Below is a small trained network, with its code and all its weights. Each question gives an input and a target symbol and asks what happens when units are switched off, that is, made to give their printed mean instead of their output.

import numpy as np


def w(rows, s, z=0):
    codes = np.array(rows[::2]) - 128.0
    scale = np.full(codes.shape[1], s)
    scale[-1] = z or s
    return codes * scale


def f(y):
    return np.maximum(y, 0)


def softmax(a):
    e = np.exp(a - a.max(-1, keepdims=True))
    return e / e.sum(-1, keepdims=True)


def log_softmax(a):
    a = a - a.max(-1, keepdims=True)
    return a - np.log(np.exp(a).sum(-1, keepdims=True))


def net(x, mask):
    ids = ['ΔΦαεζμξψ'.index(c) for c in x.split()]
    T = len(ids)
    res = E[ids] + P[:T]
    u = 0
    for l in range(2):
        q, k, v = (res @ M[l].T for M in (Q, K, V))
        z = softmax(np.where(np.tri(T) > 0, q @ k.T / 4**0.5, -1e9)) @ v
        res = res + np.where(mask[u], z, O[l][:, -1]) @ O[l][:, :-1]
        u += 1
        y = f(res @ A[l][:, :-1].T + A[l][:, -1])
        res = res + np.where(mask[u : u + 8], y, B[l][:, -1]) @ B[l][:, :-1]
        u += 8
    return log_softmax(res[-1] @ U[:, :-1].T + U[:, -1])


Q, K, V, O, A, B = {}, {}, {}, {}, {}, {}
E = w([
[42,147,169,118,209,81,63,108,106,101,99],'Δ',
[196,55,102,175,158,149,96,102,85,147,91],'Φ',
[56,179,96,131,95,124,125,94,97,154,79],'α',
[169,81,109,163,30,169,124,105,124,187,121],'ε',
[87,38,124,75,128,57,100,64,144,160,140],'ζ',
[133,100,180,76,55,173,113,182,116,121,165],'μ',
[124,122,55,126,133,78,107,108,108,84,118],'ξ',
[109,130,111,2,101,173,191,122,195,120,133],'ψ',
],0.021)
P = w([
[107,111,114,205,170,151,231,136,88,98,149],'0',
[171,174,148,128,102,145,154,120,144,140,125],'1',
[164,191,160,121,119,131,165,96,190,177,141],'2',
[128,90,80,122,131,154,49,207,152,166,107],'3',
[174,173,188,134,89,117,135,95,152,113,107],'4',
[134,141,162,69,130,132,144,58,97,140,104],'5',
[102,73,68,88,143,155,77,173,160,131,91],'6',
[149,169,212,116,79,112,125,75,121,71,68],'7',
[99,144,181,109,98,133,96,41,94,123,100],'8',
[71,89,76,101,141,145,67,174,149,125,80],'9',
[166,123,229,93,59,53,142,67,123,73,84],'10',
[84,152,175,98,99,105,83,55,105,145,118],'11',
[87,53,53,121,128,177,81,164,144,135,83],'12',
[116,62,112,162,148,19,245,150,78,105,152],'13',
],0.012)
Q[0] = w([
[151,163,175,141,178,62,209,28,58,149,168],'L0H1',
[182,125,160,156,157,74,158,23,137,119,71],'L0H1',
[94,73,30,98,117,126,45,165,141,148,1],'L0H1',
[74,143,204,186,136,104,142,142,144,77,106],'L0H1',
],0.0085)
K[0] = w([
[150,143,137,74,80,147,73,72,247,101,66],'L0H1',
[188,100,178,114,27,103,91,120,168,59,2],'L0H1',
[68,98,158,244,104,86,201,154,80,72,118],'L0H1',
[100,147,154,87,182,127,77,109,76,151,111],'L0H1',
],0.0065)
V[0] = w([
[67,112,117,176,110,93,136,139,174,76,191],'L0H1',
[86,167,101,162,124,137,49,100,91,2,141],'L0H1',
[168,132,60,114,77,71,140,178,150,78,160],'L0H1',
[141,105,149,129,111,135,64,156,148,153,155],'L0H1',
],0.007)
O[0] = w([
[31,96,137,255,210,150,109,88,126,153,134,2],'L0H1',
[211,130,73,64,111,121,135,162,154,225,224,54],'L0H1',
[149,148,83,139,106,245,69,97,117,44,149,65],'L0H1',
[103,65,171,184,142,141,100,101,122,119,188,96],'L0H1',
],0.0079,0.004)
A[0] = w([
[157,173,224,147,75,156,240,168,102,87,229,154],'L0N1',
[182,65,75,191,100,138,56,88,52,143,89,254],'L0N2',
[123,150,125,90,210,132,70,135,98,151,154,13],'L0N3',
[41,75,51,95,148,160,82,196,135,63,88,93],'L0N4',
[37,23,115,49,73,184,14,149,84,126,162,152],'L0N5',
[51,17,73,137,136,83,191,84,129,137,115,132],'L0N6',
[146,171,200,135,133,59,134,117,81,3,152,238],'L0N7',
[161,100,135,76,209,195,234,131,215,55,139,90],'L0N8',
],0.0059,0.0011)
B[0] = w([
[150,97,212,112,168,104,195,98,126,74,224,144],'L0N1',
[97,160,120,22,145,38,148,207,172,61,131,248],'L0N2',
[191,139,92,48,74,129,220,204,131,134,222,136],'L0N3',
[112,122,149,135,155,112,187,177,174,153,117,164],'L0N4',
[200,109,131,132,195,186,105,138,126,110,75,182],'L0N5',
[150,129,113,254,86,118,102,184,168,167,121,173],'L0N6',
[149,162,51,146,174,40,65,118,80,189,197,157],'L0N7',
[19,95,176,187,168,57,92,96,81,137,133,154],'L0N8',
],0.0078,0.012)
Q[1] = w([
[147,178,109,150,222,174,113,117,108,127,105],'L1H1',
[200,137,181,37,107,58,105,26,96,78,118],'L1H1',
[140,157,145,135,107,86,104,2,127,158,75],'L1H1',
[92,92,75,140,101,58,185,254,128,70,73],'L1H1',
],0.009)
K[1] = w([
[137,165,107,101,157,143,148,135,149,184,139],'L1H1',
[137,136,186,26,64,63,35,84,103,120,123],'L1H1',
[116,159,114,88,109,102,70,73,156,158,75],'L1H1',
[148,135,117,177,95,10,205,100,83,130,125],'L1H1',
],0.012)
V[1] = w([
[59,198,243,106,131,140,123,92,118,132,171],'L1H1',
[16,109,42,185,18,103,93,53,196,228,73],'L1H1',
[142,178,115,132,207,97,42,165,142,180,175],'L1H1',
[3,26,148,85,176,117,70,127,199,107,50],'L1H1',
],0.0059)
O[1] = w([
[90,88,99,97,144,103,131,216,65,159,193,3],'L1H1',
[143,80,127,92,149,161,84,53,7,172,125,29],'L1H1',
[163,167,61,158,205,79,119,157,159,221,157,84],'L1H1',
[203,58,166,143,215,118,254,102,208,148,157,151],'L1H1',
],0.0096,0.0051)
A[1] = w([
[133,147,164,144,111,102,136,129,220,116,134,113],'L1N1',
[123,147,75,94,91,98,128,91,11,170,84,52],'L1N2',
[61,104,134,132,199,105,70,160,135,139,86,254],'L1N3',
[175,101,88,119,159,128,93,1,173,148,128,35],'L1N4',
[129,85,71,119,134,97,179,164,115,110,88,233],'L1N5',
[142,79,106,102,107,103,178,135,96,91,180,144],'L1N6',
[134,71,104,76,167,172,67,182,125,103,117,64],'L1N7',
[142,131,170,121,178,199,77,147,166,103,136,39],'L1N8',
],0.0083,0.0026)
B[1] = w([
[125,97,138,136,226,166,96,144,63,179,136,251],'L1N1',
[68,117,107,113,106,213,121,189,183,121,78,175],'L1N2',
[184,156,141,122,9,111,83,156,115,167,206,194],'L1N3',
[154,147,92,130,138,231,159,157,63,101,206,169],'L1N4',
[125,123,183,127,132,136,77,44,103,105,138,247],'L1N5',
[139,151,44,135,144,85,111,95,131,82,85,179],'L1N6',
[2,134,106,164,95,119,178,105,94,135,157,180],'L1N7',
[151,141,110,151,112,139,98,102,223,196,145,148],'L1N8',
],0.0087,0.012)
U = w([
[165,119,102,157,119,89,182,169,136,244,91,143],'Δ',
[186,124,168,141,241,162,49,114,195,198,4,253],'Φ',
[108,92,93,133,180,168,125,190,82,195,37,24],'α',
[173,162,212,171,5,155,137,85,179,132,127,234],'ε',
[190,112,145,142,164,211,96,127,102,164,145,4],'ζ',
[145,93,127,172,150,185,137,237,189,110,143,4],'μ',
[141,198,5,146,154,188,90,58,252,104,150,130],'ξ',
[103,49,67,109,176,116,172,122,196,157,110,138],'ψ',
],0.0039,0.0021)

Each question gives the input, a string of symbols that net reads in full, and the target symbol t.
The units are the heads (4 rows each of Q, K, V and O) and the neurons (one row each of A and B). Each row of codes is followed by its name. A weight is (code - 128) times the scale printed after its matrix; where a second scale follows, it is the last column's (O, A, B and U).
mask holds one flag per unit, layer by layer, with each layer's heads first. A switched-off unit (its flag False) gives its mean, the last column of its rows in O or B, instead of its output. The means were averaged over made-up inputs and are rounded, as every weight is.
A unit's drop is (log p(t) with every unit on - log p(t) with that unit switched off) / (log p(t) with every unit on - log p(t) with every unit switched off).
The circuit of an input: a set's keep is (log p(t) with only the set's units on - log p(t) with every unit switched off) / (log p(t) with every unit on - log p(t) with every unit switched off). Starting from the 12 units with the biggest drops (on a tie, the unit counted first), units are removed one at a time, each time the one whose removal leaves the highest keep (on an exact tie, the one counted first), for as long as the keep stays at least 0.8.
units of the circuit, in order: the units of the circuit, biggest drop first
k most important neurons: the k neurons with the biggest drops, biggest first
input ξ Δ ψ Φ Φ ε Φ ψ Φ Δ, target ξ: units of the circuit, in order => L0H1, L1H1
input Φ ε Φ Δ ε Φ ψ α Δ Φ Δ Φ, target Δ: 2 most important neurons => L1N3, L0N7
input ζ Φ ψ μ ε Φ Φ, target ζ: units of the circuit, in order => L1H1, L1N4, L0N6
input Φ ε ζ, target ζ: units of the circuit, in order => L1N4, L1H1, L0N2
input ε ξ Φ Φ Δ ψ μ, target ε: 3 most important neurons => L1N1, L1N7, L1N8
input ξ Φ Φ Φ Φ Φ Φ μ Φ, target μ: 2 most important neurons => L0N1, L0N7
input ψ μ ε ε ψ Φ ε ζ ε ψ ψ, target ψ: units of the circuit, in order => L1H1
input ψ Φ Φ ε, target ψ: 2 most important neurons => L0N8, L1N7
input Φ ε Φ Φ ε Φ, target ε: units of the circuit, in order => L1N1, L1H1, L0H1
input Φ ε ε ψ Φ ξ Φ Δ, target Δ: units of the circuit, in order => L1H1, L0N7, L1N3
input Φ Φ μ ξ α, target α: units of the circuit, in order => L1H1, L1N2, L0N5
input α Φ Φ ζ ε Φ ψ Φ Φ Φ Φ Φ Φ, target α: units of the circuit, in order => L1H1, L0H1, L0N2, L1N7
input Φ ξ Φ ζ Φ ψ ξ ξ Φ ξ ψ Δ Φ ξ, target ξ: units of the circuit, in order => L0N7, L1H1, L0H1
input ε Φ Φ Φ ξ ξ Φ Δ ξ Δ, target ε: units of the circuit, in order => L1N3
input μ Φ ψ ξ Φ ε Δ, target μ: units of the circuit, in order => L1H1, L0N1
input ψ ξ Φ ξ, target ψ: 2 most important neurons => L0N8, L1N7
input Φ Φ Φ ε ε Φ Φ Φ ε ε μ ε, target μ: units of the circuit, in order => L1H1, L0N1, L0H1
input α Δ ε Φ Φ ζ Φ ψ Φ ζ, target α: 3 most important neurons => L0N2, L0N6, L1N2
input ξ Φ ε Φ ζ ξ Δ ψ Φ ε ψ Φ α, target ξ: 2 most important neurons => L1N1, L0N5
input ξ ε ξ ξ μ, target μ: 2 most important neurons => L0N1, L1N1
input ε ζ ψ Φ ε ψ ψ μ Φ Φ ε ψ α, target ε: 2 most important neurons => L1N3, L1N1
input Δ Φ Φ μ ζ Φ Φ Φ ε, target Φ: 2 most important neurons => L0N2, L0N5
input ψ ψ ψ Φ Φ ε μ, target ψ: 3 most important neurons => L0N8, L1N7, L1N6
input ε α Φ Φ ε ε ε Φ ε Φ Φ Φ ζ, target ε: most important neuron => L1N3
